Here is a tiny trained network, its code and every weight. The questions are about switching its units off for an input and a class, where a switched-off unit gives its printed mean instead of its output.

import numpy as np


def w(rows, s, z=0):
    codes = np.array(rows[::2]) - 128.0
    scale = np.full(codes.shape[1], s)
    scale[-1] = z or s
    return codes * scale


def norm(h):
    return h / np.sqrt((h * h).mean(-1, keepdims=True) + 1e-5)


def f(y):
    return y / 2 * (1 + np.tanh(0.7978845608 * (y + 0.044715 * y**3)))


def log_softmax(a):
    a = a - a.max(-1, keepdims=True)
    return a - np.log(np.exp(a).sum(-1, keepdims=True))


def net(x, mask):
    res = np.array(x, float).reshape(1, 3) / 4 @ E
    u = 0
    for l in range(2):
        y = f(norm(res) @ A[l][:, :-1].T + A[l][:, -1])
        res = res + np.where(mask[u : u + 10], y, B[l][:, -1]) @ B[l][:, :-1]
        u += 10
    return log_softmax(norm(res)[-1] @ U[:, :-1].T + U[:, -1])


A, B = {}, {}
E = w([
[108,61,35,83,129,196,137,134,168,71],'x0',
[116,72,89,139,67,66,195,100,131,68],'x1',
[217,65,116,220,167,168,255,103,65,106],'x2',
],0.0088)
A[0] = w([
[115,90,61,119,141,176,139,161,160,118,76],'0.n0',
[137,145,99,97,103,68,59,109,150,124,83],'0.n1',
[106,116,127,141,133,78,196,117,93,115,32],'0.n2',
[126,80,90,132,151,255,132,130,121,99,104],'0.n3',
[138,65,53,125,84,75,220,116,146,90,115],'0.n4',
[134,109,125,168,137,100,179,126,114,110,64],'0.n5',
[152,195,172,141,164,170,116,125,129,166,252],'0.n6',
[188,112,110,181,89,83,148,152,157,96,28],'0.n7',
[149,180,193,181,156,85,163,144,124,173,117],'0.n8',
[100,201,114,120,120,115,28,130,135,103,47],'0.n9',
],0.0084,0.0033)
B[0] = w([
[148,139,109,119,139,154,52,51,122,81,188],'0.n0',
[147,134,162,145,151,157,116,196,245,99,185],'0.n1',
[163,112,196,82,66,111,147,80,104,174,164],'0.n2',
[215,228,132,98,165,175,163,91,137,133,222],'0.n3',
[95,69,93,199,117,64,117,113,39,85,254],'0.n4',
[70,63,185,86,139,89,69,134,185,142,175],'0.n5',
[110,134,211,185,126,89,94,139,70,107,219],'0.n6',
[140,110,172,88,98,100,155,80,93,156,158],'0.n7',
[156,129,123,137,160,214,135,92,71,93,209],'0.n8',
[75,96,146,82,99,130,215,164,91,190,214],'0.n9',
],0.013,0.0076)
A[1] = w([
[146,168,139,66,86,58,201,184,177,253,60],'1.n0',
[196,190,5,106,116,187,157,60,246,148,120],'1.n1',
[70,127,149,117,156,80,110,196,227,223,115],'1.n2',
[126,27,96,99,64,120,129,116,122,104,84],'1.n3',
[149,83,32,121,126,156,47,103,66,186,171],'1.n4',
[195,224,149,190,130,108,124,106,89,212,178],'1.n5',
[121,159,238,105,108,183,90,135,151,182,226],'1.n6',
[36,113,86,233,174,79,88,230,106,175,19],'1.n7',
[114,3,191,103,138,85,159,135,165,243,3],'1.n8',
[196,97,127,172,238,166,163,90,101,136,60],'1.n9',
],0.011,0.0024)
B[1] = w([
[156,199,218,87,80,150,36,40,106,173,186],'1.n0',
[116,141,136,20,189,132,169,126,19,103,187],'1.n1',
[149,130,120,208,42,195,164,73,72,216,218],'1.n2',
[93,102,144,194,102,126,184,168,124,164,188],'1.n3',
[174,146,209,77,160,140,174,106,133,196,163],'1.n4',
[158,28,102,158,210,87,175,183,133,125,207],'1.n5',
[165,150,95,177,142,98,83,140,218,133,245],'1.n6',
[117,128,105,16,122,117,124,135,192,41,167],'1.n7',
[157,183,72,107,126,131,131,5,140,97,189],'1.n8',
[80,178,119,112,97,124,57,173,192,134,229],'1.n9',
],0.014,0.011)
U = w([
[72,106,93,84,94,214,182,177,79,164,38],'0',
[37,72,97,139,60,101,166,226,194,77,62],'1',
[150,236,148,116,44,208,60,116,196,229,190],'2',
[195,108,173,225,226,73,76,189,172,132,188],'3',
[119,41,149,188,80,72,194,33,55,113,199],'4',
[174,170,124,32,245,166,144,120,57,114,166],'5',
[112,123,121,134,109,136,82,160,86,143,1],'6',
],0.012,0.0046)

Each question gives the input, the list of numbers given to net, and the class t.
The units are the neurons (one row each of A and B). Each row of codes is followed by its name. A weight is (code - 128) times the scale printed after its matrix; where a second scale follows, it is the last column's (A, B and U).
mask holds one flag per neuron, layer by layer. A switched-off neuron (its flag False) gives its mean, the last column of its row in B, instead of its output. The means were averaged over made-up inputs and are rounded, as every weight is.
A unit's drop is (log p(t) with every unit on - log p(t) with that unit switched off) / (log p(t) with every unit on - log p(t) with every unit switched off).
unit that matters most: the unit with the biggest drop
k most important neurons: the k neurons with the biggest drops, biggest first
top k neurons in layer l: the k neurons of layer l with the biggest drops, biggest first
drop when u is switched off: that unit's drop, to one decimal
input [3,5,-6], class 1: unit that matters most : 0.n3
input [-7,5,-3], class 3: top 3 neurons in layer 0 : (0.n8; 0.n4; 0.n5)
input [5,0,-4], class 5: 2 most important neurons : (1.n1; 0.n0)
input [-5,-4,-4], class 3: 4 most important neurons : (0.n6; 0.n8; 0.n5; 1.n5)
input [6,-8,0], class 5: 2 most important neurons : (0.n3; 1.n1)
input [4,1,2], class 5: 2 most important neurons : (0.n3; 0.n6)
input [-5,-7,-5], class 3: 4 most important neurons : (0.n6; 1.n5; 0.n8; 0.n5)
input [-5,2,-2], class 3: 2 most important neurons : (0.n8; 0.n4)
input [-1,6,-3], class 1: top 2 neurons in layer 0 : (0.n4; 0.n1)
input [6,-4,-4], class 5: top 2 neurons in layer 0 : (0.n0; 0.n5)
input [7,3,-8], class 0: drop when 1.n9 is switched off : 0.1
input [5,1,0], class 5: drop when 0.n3 is switched off : 0.4
input [-3,-3,7], class 3: drop when 0.n9 is switched off : 0.0
input [8,-8,-2], class 5: unit that matters most : 1.n1
